Here is a tiny trained network, its code and every weight. The questions are about switching its units off for an input and a class, where a switched-off unit gives its printed mean instead of its output.

import numpy as np


def w(rows, s, z=0):
    codes = np.array(rows[::2]) - 128.0
    scale = np.full(codes.shape[1], s)
    scale[-1] = z or s
    return codes * scale


def f(y):
    return np.maximum(y, 0)


def log_softmax(a):
    a = a - a.max(-1, keepdims=True)
    return a - np.log(np.exp(a).sum(-1, keepdims=True))


def net(x, mask):
    res = np.array(x, float).reshape(1, 3) / 4 @ E
    y = f(res @ A[0][:, :-1].T + A[0][:, -1])
    res = res + np.where(mask, y, B[0][:, -1]) @ B[0][:, :-1]
    return log_softmax(res[-1] @ U[:, :-1].T + U[:, -1])


A, B = {}, {}
E = w([
[219,4,171,63,113,136],'x0',
[67,205,49,23,28,190],'x1',
[97,189,37,101,237,91],'x2',
],0.012)
A[0] = w([
[170,121,121,45,20,209,177],'neuron 1',
[145,101,115,66,166,145,56],'neuron 2',
[118,174,95,180,157,115,150],'neuron 3',
[185,169,206,100,159,167,3],'neuron 4',
[149,127,149,249,149,49,61],'neuron 5',
[109,87,112,109,104,194,104],'neuron 6',
[192,122,126,42,156,85,173],'neuron 7',
[139,99,136,55,21,231,76],'neuron 8',
[90,221,46,113,129,186,243],'neuron 9',
[132,116,210,194,158,94,199],'neuron 10',
[178,107,175,251,166,127,189],'neuron 11',
[86,183,120,133,80,129,86],'neuron 12',
[168,92,68,87,205,106,95],'neuron 13',
],0.012,0.0039)
B[0] = w([
[221,111,107,138,46,225,247],'neuron 1',
[89,100,104,101,157,88,156],'neuron 2',
[94,168,97,122,88,131,186],'neuron 3',
[124,162,151,143,129,104,144],'neuron 4',
[139,92,157,173,116,207,212],'neuron 5',
[141,145,127,121,107,153,167],'neuron 6',
[92,33,132,129,164,93,180],'neuron 7',
[155,153,100,165,102,218,240],'neuron 8',
[2,143,105,148,163,133,250],'neuron 9',
[151,97,109,224,118,127,214],'neuron 10',
[111,79,115,192,89,167,235],'neuron 11',
[92,133,149,110,197,60,183],'neuron 12',
[88,67,180,157,87,80,182],'neuron 13',
],0.011,0.019)
U = w([
[195,114,131,232,94,244,202],'0',
[220,188,103,138,176,71,43],'1',
[167,54,167,87,104,75,75],'2',
[32,254,78,158,146,126,143],'3',
[196,195,137,88,134,53,4],'4',
[162,146,218,53,198,125,32],'5',
[37,97,163,224,123,59,183],'6',
],0.0092,0.0037)

Each question gives the input, the list of numbers given to net, and the class t.
The units are the neurons (one row each of A and B). Each row of codes is followed by its name. A weight is (code - 128) times the scale printed after its matrix; where a second scale follows, it is the last column's (A, B and U).
mask holds one flag per neuron, in row order. A switched-off neuron (its flag False) gives its mean, the last column of its row in B, instead of its output. The means were averaged over made-up inputs and are rounded, as every weight is.
A unit's drop is (log p(t) with every unit on - log p(t) with that unit switched off) / (log p(t) with every unit on - log p(t) with every unit switched off).
most important unit: the unit with the biggest drop
top k neurons: the k neurons with the biggest drops, biggest first
drop of u: that unit's drop, to one decimal
input [-2,7,-1], class 3: top 3 neurons : neuron 9; neuron 12; neuron 5
input [-7,-6,7], class 6: top 2 neurons : neuron 1; neuron 8
input [1,1,3], class 6: top 2 neurons : neuron 8; neuron 1
input [-7,4,-8], class 3: top 3 neurons : neuron 12; neuron 9; neuron 5
input [7,1,4], class 2: most important unit : neuron 9
input [7,-5,0], class 6: top 4 neurons : neuron 1; neuron 8; neuron 7; neuron 13
input [0,-4,4], class 6: top 3 neurons : neuron 1; neuron 8; neuron 13
input [7,-2,6], class 6: top 2 neurons : neuron 1; neuron 13
input [-3,-1,1], class 3: drop of neuron 13 : 0.1
input [-5,-1,-4], class 6: drop of neuron 8 : 0.6
input [7,-5,4], class 6: drop of neuron 12 : 0.0
